Below is a small trained network, with its code and all its weights. Each question gives an input and a target symbol and asks what happens when units are switched off, that is, made to give their printed mean instead of their output.

import numpy as np


def w(rows, s, z=0):
    codes = np.array(rows[::2]) - 128.0
    scale = np.full(codes.shape[1], s)
    scale[-1] = z or s
    return codes * scale


def f(y):
    return np.maximum(y, 0)


def softmax(a):
    e = np.exp(a - a.max(-1, keepdims=True))
    return e / e.sum(-1, keepdims=True)


def log_softmax(a):
    a = a - a.max(-1, keepdims=True)
    return a - np.log(np.exp(a).sum(-1, keepdims=True))


def net(x, mask):
    ids = ['ΓΛΠΩβηθμξ'.index(c) for c in x.split()]
    T = len(ids)
    res = E[ids] + P[:T]
    r = res
    for j in range(2):
        rows = slice(4 * j, 4 * j + 4)
        q, k, v = (r @ M[0][rows].T for M in (Q, K, V))
        z = softmax(np.where(np.tri(T) > 0, q @ k.T / 4**0.5, -1e9)) @ v
        o = O[0][rows]
        res = res + np.where(mask[j], z, o[:, -1]) @ o[:, :-1]
    y = f(res @ A[0][:, :-1].T + A[0][:, -1])
    res = res + np.where(mask[2:14], y, B[0][:, -1]) @ B[0][:, :-1]
    return log_softmax(res[-1] @ U[:, :-1].T + U[:, -1])


Q, K, V, O, A, B = {}, {}, {}, {}, {}, {}
E = w([
[123,162,60],'Γ',
[89,166,144],'Λ',
[124,133,88],'Π',
[128,96,4],'Ω',
[141,65,207],'β',
[122,123,2],'η',
[112,157,90],'θ',
[86,214,196],'μ',
[111,158,126],'ξ',
],0.017)
P = w([
[10,137,137],'0',
[105,111,164],'1',
[136,121,172],'2',
[210,110,118],'3',
[109,89,158],'4',
[138,121,169],'5',
[212,110,118],'6',
[104,84,154],'7',
[139,122,170],'8',
[214,113,120],'9',
[103,81,153],'10',
[139,123,169],'11',
[216,115,122],'12',
],0.014)
Q[0] = w([
[3,162,126],'h0',
[95,176,108],'h0',
[177,222,126],'h0',
[164,171,128],'h0',
[92,121,123],'h1',
[169,138,115],'h1',
[180,142,141],'h1',
[222,187,116],'h1',
],0.027)
K[0] = w([
[185,174,249],'h0',
[185,198,153],'h0',
[113,244,112],'h0',
[115,182,111],'h0',
[163,87,151],'h1',
[118,165,85],'h1',
[74,184,108],'h1',
[91,239,83],'h1',
],0.022)
V[0] = w([
[160,128,144],'h0',
[88,91,81],'h0',
[83,181,48],'h0',
[116,144,53],'h0',
[90,220,2],'h1',
[99,3,86],'h1',
[146,5,230],'h1',
[133,118,153],'h1',
],0.0096)
O[0] = w([
[141,165,126,91],'h0',
[157,78,173,135],'h0',
[133,25,123,212],'h0',
[178,65,155,138],'h0',
[108,238,87,254],'h1',
[28,68,91,101],'h1',
[126,7,164,19],'h1',
[142,111,142,113],'h1',
],0.013,0.0045)
A[0] = w([
[71,127,165,11],'n0',
[136,85,71,54],'n1',
[119,151,185,73],'n2',
[78,138,199,228],'n3',
[99,138,177,62],'n4',
[44,137,174,99],'n5',
[167,120,95,58],'n6',
[34,135,247,99],'n7',
[123,127,88,177],'n8',
[102,70,64,145],'n9',
[64,163,250,121],'n10',
[65,104,121,180],'n11',
],0.015,0.011)
B[0] = w([
[70,35,127,145],'n0',
[139,185,181,176],'n1',
[148,192,140,168],'n2',
[12,67,180,242],'n3',
[83,190,117,152],'n4',
[203,93,123,193],'n5',
[140,125,198,152],'n6',
[139,254,101,232],'n7',
[60,133,107,215],'n8',
[150,69,84,240],'n9',
[207,50,107,249],'n10',
[172,175,181,215],'n11',
],0.035,0.012)
U = w([
[89,244,120,32],'Γ',
[90,110,147,253],'Λ',
[67,34,134,176],'Π',
[172,4,30,72],'Ω',
[136,36,155,125],'β',
[120,102,2,135],'η',
[39,144,167,179],'θ',
[186,218,139,83],'μ',
[65,111,194,146],'ξ',
],0.0083,0.0057)

Each question gives the input, a string of symbols that net reads in full, and the target symbol t.
The units are the heads (4 rows each of Q, K, V and O) and the neurons (one row each of A and B). Each row of codes is followed by its name. A weight is (code - 128) times the scale printed after its matrix; where a second scale follows, it is the last column's (O, A, B and U).
mask holds one flag per unit, heads first, then neurons. A switched-off unit (its flag False) gives its mean, the last column of its rows in O or B, instead of its output. The means were averaged over made-up inputs and are rounded, as every weight is.
A unit's drop is (log p(t) with every unit on - log p(t) with that unit switched off) / (log p(t) with every unit on - log p(t) with every unit switched off).
The circuit of an input: a set's keep is (log p(t) with only the set's units on - log p(t) with every unit switched off) / (log p(t) with every unit on - log p(t) with every unit switched off). Starting from the 12 units with the biggest drops (on a tie, the unit counted first), units are removed one at a time, each time the one whose removal leaves the highest keep (on an exact tie, the one counted first), for as long as the keep stays at least 0.8.
circuit, biggest first: the units of the circuit, biggest drop first
unit that matters most: the unit with the biggest drop
top k neurons: the k neurons with the biggest drops, biggest first
which heads matter: for each layer, one digit per head in row order, 1 if its drop is at least 0.15 and else 0, layers parted by /
input Γ μ μ μ η η ξ, target Γ: circuit, biggest first => (n10)
input μ μ μ η, target μ: which heads matter => 11
input η μ θ μ Γ μ Λ β Π θ Γ, target β: circuit, biggest first => (n9, h1, n11, n1)
input θ β Π Λ μ η μ Ω Π ξ Π, target β: circuit, biggest first => (n9, n11, h1, n1)
input μ Λ Γ Γ Λ η Λ, target μ: top 3 neurons => (n3, n10, n9)
input μ Γ Γ θ Π Γ ξ, target μ: top 2 neurons => (n3, n10)
input Ω β μ Λ μ η η η θ, target θ: circuit, biggest first => (n7, n9, n10)
input η μ η Ω Π, target Π: circuit, biggest first => (n7, h1)
input μ μ Λ μ Ω μ β ξ μ β μ, target β: top 2 neurons => (n3, n0)
input β Γ Λ η η μ, target μ: top 2 neurons => (n7, n10)
input μ μ Γ μ θ, target θ: which heads matter => 10
input Γ η μ Ω μ η μ Λ θ μ μ Γ Ω, target Γ: top 2 neurons => (n3, n10)
input η μ μ Π Γ η Π, target η: top 2 neurons => (n3, n10)
input Ω Ω μ μ, target Ω: top 3 neurons => (n5, n7, n10)
input μ ξ ξ β Ω, target β: top 4 neurons => (n9, n11, n1, n10)
input η β μ Ω β μ Λ, target η: unit that matters most => h1
input μ μ Λ η θ η Γ θ μ Γ, target μ: which heads matter => 11
input Π Ω μ β μ Ω θ Ω η μ, target Π: top 2 neurons => (n7, n9)
input η μ η η μ Π β, target η: circuit, biggest first => (h1, n11)
input μ μ Γ μ μ Γ β θ, target β: top 3 neurons => (n3, n9, n0)
